Here is a tiny trained network, its code and every weight. The questions are about switching its units off for an input and a class, where a switched-off unit gives its printed mean instead of its output.

import numpy as np


def w(rows, s, z=0):
    codes = np.array(rows[::2]) - 128.0
    scale = np.full(codes.shape[1], s)
    scale[-1] = z or s
    return codes * scale


def f(y):
    return y / 2 * (1 + np.tanh(0.7978845608 * (y + 0.044715 * y**3)))


def log_softmax(a):
    a = a - a.max(-1, keepdims=True)
    return a - np.log(np.exp(a).sum(-1, keepdims=True))


def net(x, mask):
    res = np.array(x, float).reshape(1, 4) / 4 @ E
    y = f(res @ A[0][:, :-1].T + A[0][:, -1])
    res = res + np.where(mask, y, B[0][:, -1]) @ B[0][:, :-1]
    return log_softmax(res[-1] @ U[:, :-1].T + U[:, -1])


A, B = {}, {}
E = w([
[226,26,202,159,200,182],'x0',
[209,162,206,26,141,2],'x1',
[127,126,125,124,128,129],'x2',
[196,154,179,139,1,192],'x3',
],0.0062)
A[0] = w([
[127,128,126,122,130,133,127],'neuron 1',
[56,157,90,195,57,238,254],'neuron 2',
[197,122,173,165,31,245,213],'neuron 3',
[5,160,53,105,103,111,71],'neuron 4',
[150,189,147,94,27,79,141],'neuron 5',
[8,178,43,129,102,92,247],'neuron 6',
[140,144,119,126,86,94,148],'neuron 7',
[126,126,127,117,142,137,175],'neuron 8',
[135,124,116,127,134,113,86],'neuron 9',
[126,138,135,130,123,130,159],'neuron 10',
[129,107,167,124,89,177,77],'neuron 11',
[115,126,128,131,131,118,78],'neuron 12',
[129,128,121,137,129,113,92],'neuron 13',
[101,38,81,157,252,214,191],'neuron 14',
[158,192,129,90,31,82,141],'neuron 15',
[144,119,133,138,116,130,117],'neuron 16',
[141,119,142,119,132,132,90],'neuron 17',
[142,157,129,114,61,92,146],'neuron 18',
[189,104,162,134,136,132,58],'neuron 19',
[199,124,193,102,206,2,183],'neuron 20',
[136,117,105,119,153,158,164],'neuron 21',
[131,124,128,123,141,121,115],'neuron 22',
[123,123,127,128,123,122,100],'neuron 23',
[119,134,127,107,151,113,140],'neuron 24',
[240,85,217,125,152,171,210],'neuron 25',
[131,129,120,125,138,134,161],'neuron 26',
[61,150,106,118,229,19,218],'neuron 27',
[72,119,90,167,58,177,44],'neuron 28',
],0.0089,0.0058)
B[0] = w([
[120,124,120,127,125,129,128],'neuron 1',
[231,60,44,148,232,70,245],'neuron 2',
[153,192,126,49,36,235,222],'neuron 3',
[237,80,40,107,181,154,175],'neuron 4',
[44,128,192,172,129,76,170],'neuron 5',
[129,196,183,64,11,238,229],'neuron 6',
[100,129,155,153,126,119,140],'neuron 7',
[107,126,130,137,132,118,143],'neuron 8',
[138,126,108,127,127,140,120],'neuron 9',
[119,122,132,131,122,124,137],'neuron 10',
[172,118,82,105,142,136,135],'neuron 11',
[142,123,112,113,128,138,119],'neuron 12',
[145,127,121,123,127,135,121],'neuron 13',
[12,136,221,181,143,17,218],'neuron 14',
[35,127,182,169,135,82,169],'neuron 15',
[138,136,122,118,123,131,128],'neuron 16',
[140,134,107,121,125,145,123],'neuron 17',
[91,143,180,153,137,93,150],'neuron 18',
[147,140,86,91,103,174,137],'neuron 19',
[145,175,109,69,33,250,207],'neuron 20',
[103,134,135,132,138,103,144],'neuron 21',
[137,125,120,125,129,120,126],'neuron 22',
[141,135,126,128,125,134,122],'neuron 23',
[143,123,129,145,140,126,135],'neuron 24',
[167,78,61,167,218,69,212],'neuron 25',
[121,128,139,134,133,119,138],'neuron 26',
[237,73,47,148,193,122,208],'neuron 27',
[149,163,127,70,80,194,156],'neuron 28',
],0.013,0.012)
U = w([
[195,52,59,151,208,102,86],'0',
[134,203,134,72,42,195,88],'1',
[2,130,196,207,144,31,254],'2',
],0.0073,0.0017)

Each question gives the input, the list of numbers given to net, and the class t.
The units are the neurons (one row each of A and B). Each row of codes is followed by its name. A weight is (code - 128) times the scale printed after its matrix; where a second scale follows, it is the last column's (A, B and U).
mask holds one flag per neuron, in row order. A switched-off neuron (its flag False) gives its mean, the last column of its row in B, instead of its output. The means were averaged over made-up inputs and are rounded, as every weight is.
A unit's drop is (log p(t) with every unit on - log p(t) with that unit switched off) / (log p(t) with every unit on - log p(t) with every unit switched off).
The circuit of an input: a set's keep is (log p(t) with only the set's units on - log p(t) with every unit switched off) / (log p(t) with every unit on - log p(t) with every unit switched off). Starting from the 12 units with the biggest drops (on a tie, the unit counted first), units are removed one at a time, each time the one whose removal leaves the highest keep (on an exact tie, the one counted first), for as long as the keep stays at least 0.8.
circuit, biggest first: the units of the circuit, biggest drop first
unit that matters most: the unit with the biggest drop
top k neurons: the k neurons with the biggest drops, biggest first
drop of u: that unit's drop, to one decimal
input [-3,8,5,-3], class 1: circuit, biggest first : (neuron 20)
input [3,6,-3,1], class 1: top 4 neurons : (neuron 20; neuron 2; neuron 27; neuron 4)
input [-7,-8,-8,-1], class 0: top 4 neurons : (neuron 2; neuron 4; neuron 3; neuron 20)
input [1,-6,-3,7], class 0: top 4 neurons : (neuron 2; neuron 6; neuron 20; neuron 11)
input [-7,-7,2,0], class 0: top 2 neurons : (neuron 2; neuron 4)
input [3,-4,3,0], class 2: top 2 neurons : (neuron 14; neuron 27)
input [1,-1,-2,8], class 0: top 4 neurons : (neuron 6; neuron 20; neuron 2; neuron 25)
input [2,-3,-6,8], class 0: top 2 neurons : (neuron 2; neuron 6)
input [-8,8,3,-7], class 1: top 3 neurons : (neuron 6; neuron 20; neuron 2)
input [0,6,-6,-5], class 1: top 3 neurons : (neuron 20; neuron 2; neuron 25)
input [-3,4,2,-6], class 1: top 4 neurons : (neuron 2; neuron 20; neuron 25; neuron 6)
input [8,3,-1,1], class 1: top 4 neurons : (neuron 2; neuron 20; neuron 27; neuron 3)
input [4,-4,-2,-4], class 2: drop of neuron 14 : 0.4
input [-1,4,8,4], class 2: unit that matters most : neuron 6
input [4,-7,2,-4], class 2: drop of neuron 28 : 0.0
input [6,-2,3,-5], class 2: drop of neuron 14 : 0.5
